Here is a tiny trained network, its code and every weight. The questions are about switching its units off for an input and a target symbol, where a switched-off unit gives its printed mean instead of its output.

import numpy as np


def w(rows, s, z=0):
    codes = np.array(rows[::2]) - 128.0
    scale = np.full(codes.shape[1], s)
    scale[-1] = z or s
    return codes * scale


def norm(h):
    return h / np.sqrt((h * h).mean(-1, keepdims=True) + 1e-5)


def f(y):
    return y / 2 * (1 + np.tanh(0.7978845608 * (y + 0.044715 * y**3)))


def softmax(a):
    e = np.exp(a - a.max(-1, keepdims=True))
    return e / e.sum(-1, keepdims=True)


def log_softmax(a):
    a = a - a.max(-1, keepdims=True)
    return a - np.log(np.exp(a).sum(-1, keepdims=True))


def net(x, mask):
    ids = ['ΓΨηλμξσω'.index(c) for c in x.split()]
    T = len(ids)
    res = E[ids] + P[:T]
    r = norm(res)
    for j in range(2):
        rows = slice(2 * j, 2 * j + 2)
        q, k, v = (r @ M[0][rows].T for M in (Q, K, V))
        z = softmax(np.where(np.tri(T) > 0, q @ k.T / 2**0.5, -1e9)) @ v
        o = O[0][rows]
        res = res + np.where(mask[j], z, o[:, -1]) @ o[:, :-1]
    y = f(norm(res) @ A[0][:, :-1].T + A[0][:, -1])
    res = res + np.where(mask[2:6], y, B[0][:, -1]) @ B[0][:, :-1]
    return log_softmax(norm(res)[-1] @ U[:, :-1].T + U[:, -1])


Q, K, V, O, A, B = {}, {}, {}, {}, {}, {}
E = w([
[141,120,149,112],'Γ',
[109,133,107,138],'Ψ',
[144,110,137,118],'η',
[122,254,136,136],'λ',
[107,141,118,131],'μ',
[146,104,128,122],'ξ',
[107,144,124,130],'σ',
[235,218,67,223],'ω',
],0.0079)
P = w([
[138,132,167,197],'0',
[199,167,99,150],'1',
[204,148,163,211],'2',
[151,150,90,95],'3',
[253,202,69,161],'4',
[107,129,105,84],'5',
[193,160,54,61],'6',
[60,93,167,117],'7',
[125,139,59,43],'8',
[79,103,196,189],'9',
[43,74,140,68],'10',
[152,126,200,236],'11',
[61,69,221,138],'12',
[247,177,172,184],'13',
],0.0026)
Q[0] = w([
[243,202,141,240],'h0',
[184,183,39,7],'h0',
[106,61,161,148],'h1',
[100,186,159,167],'h1',
],0.016)
K[0] = w([
[140,123,203,249],'h0',
[230,199,79,123],'h0',
[113,87,163,130],'h1',
[98,190,144,139],'h1',
],0.019)
V[0] = w([
[55,157,101,137],'h0',
[126,229,254,81],'h0',
[124,171,164,140],'h1',
[145,170,93,146],'h1',
],0.0067)
O[0] = w([
[202,196,81,94,241],'h0',
[24,78,7,1,201],'h0',
[77,144,137,65,217],'h1',
[67,105,202,142,251],'h1',
],0.0039,0.0022)
A[0] = w([
[73,73,102,92,122],'n0',
[103,34,151,123,68],'n1',
[228,19,53,162,83],'n2',
[184,10,143,69,253],'n3',
],0.013,0.0043)
B[0] = w([
[154,106,148,133,235],'n0',
[149,147,47,181,150],'n1',
[171,71,83,163,203],'n2',
[101,160,254,116,253],'n3',
],0.015,0.0036)
U = w([
[127,133,202,109,109],'Γ',
[155,50,82,46,136],'Ψ',
[66,129,126,250,4],'η',
[88,234,73,96,138],'λ',
[196,186,161,168,119],'μ',
[145,12,163,201,138],'ξ',
[126,95,137,101,186],'σ',
[181,114,35,215,144],'ω',
],0.012,0.0026)

Each question gives the input, a string of symbols that net reads in full, and the target symbol t.
The units are the heads (2 rows each of Q, K, V and O) and the neurons (one row each of A and B). Each row of codes is followed by its name. A weight is (code - 128) times the scale printed after its matrix; where a second scale follows, it is the last column's (O, A, B and U).
mask holds one flag per unit, heads first, then neurons. A switched-off unit (its flag False) gives its mean, the last column of its rows in O or B, instead of its output. The means were averaged over made-up inputs and are rounded, as every weight is.
A unit's drop is (log p(t) with every unit on - log p(t) with that unit switched off) / (log p(t) with every unit on - log p(t) with every unit switched off).
The circuit of an input: a set's keep is (log p(t) with only the set's units on - log p(t) with every unit switched off) / (log p(t) with every unit on - log p(t) with every unit switched off). Starting from all 6 units, units are removed one at a time, each time the one whose removal leaves the highest keep (on an exact tie, the one counted first), for as long as the keep stays at least 0.8.
units of the circuit, in order: the units of the circuit, biggest drop first
most important unit: the unit with the biggest drop
top k neurons: the k neurons with the biggest drops, biggest first
input λ μ σ μ λ Γ Ψ Γ ω ω ξ Γ μ, target η: most important unit => h0
input σ Γ η Γ μ μ μ, target λ: top 2 neurons => (n2, n0)
input μ μ Γ μ μ Ψ Ψ, target λ: top 2 neurons => (n2, n3)
input μ λ ξ Γ ξ μ μ Γ ω σ Γ σ, target Ψ: top 2 neurons => (n3, n1)
input μ μ ξ σ μ μ μ μ ξ ξ Ψ, target η: top 2 neurons => (n2, n3)
input ω μ σ λ μ Γ σ μ η Γ Γ Γ λ λ, target λ: units of the circuit, in order => (n3, h0, n0)
input ξ Γ Γ σ Γ η μ, target ξ: units of the circuit, in order => (h0, n0)
input μ σ μ μ μ ξ ξ, target ξ: units of the circuit, in order => (n2, h1, n3)
input Γ μ ω, target ω: top 2 neurons => (n3, n0)
input η μ μ ω Γ σ μ σ μ Ψ σ μ σ, target Ψ: units of the circuit, in order => (n3, h0, n1)
input σ Γ ξ μ σ, target η: units of the circuit, in order => (h0, n3, n0, n2)
input μ μ μ σ σ σ Ψ, target Ψ: top 3 neurons => (n3, n2, n1)
input μ μ σ σ σ μ Γ μ ξ σ, target λ: units of the circuit, in order => (h0, n3, n2)
input ξ μ σ, target η: units of the circuit, in order => (h0, n3, n2, n0)
input μ Γ μ ξ μ Γ μ σ μ η σ σ, target ω: most important unit => h0
input Γ μ μ ξ η μ Γ σ Ψ, target ξ: units of the circuit, in order => (n0, h0)
input Γ μ σ, target ξ: units of the circuit, in order => (h0, n0)
input η ξ μ, target ω: top 2 neurons => (n1, n3)
input Γ ω Γ Γ Ψ, target ξ: top 3 neurons => (n0, n3, n2)
input μ σ η μ Γ σ σ μ μ Γ μ λ, target λ: top 2 neurons => (n3, n0)
input μ ω μ Γ η μ, target ξ: units of the circuit, in order => (n0, h0)
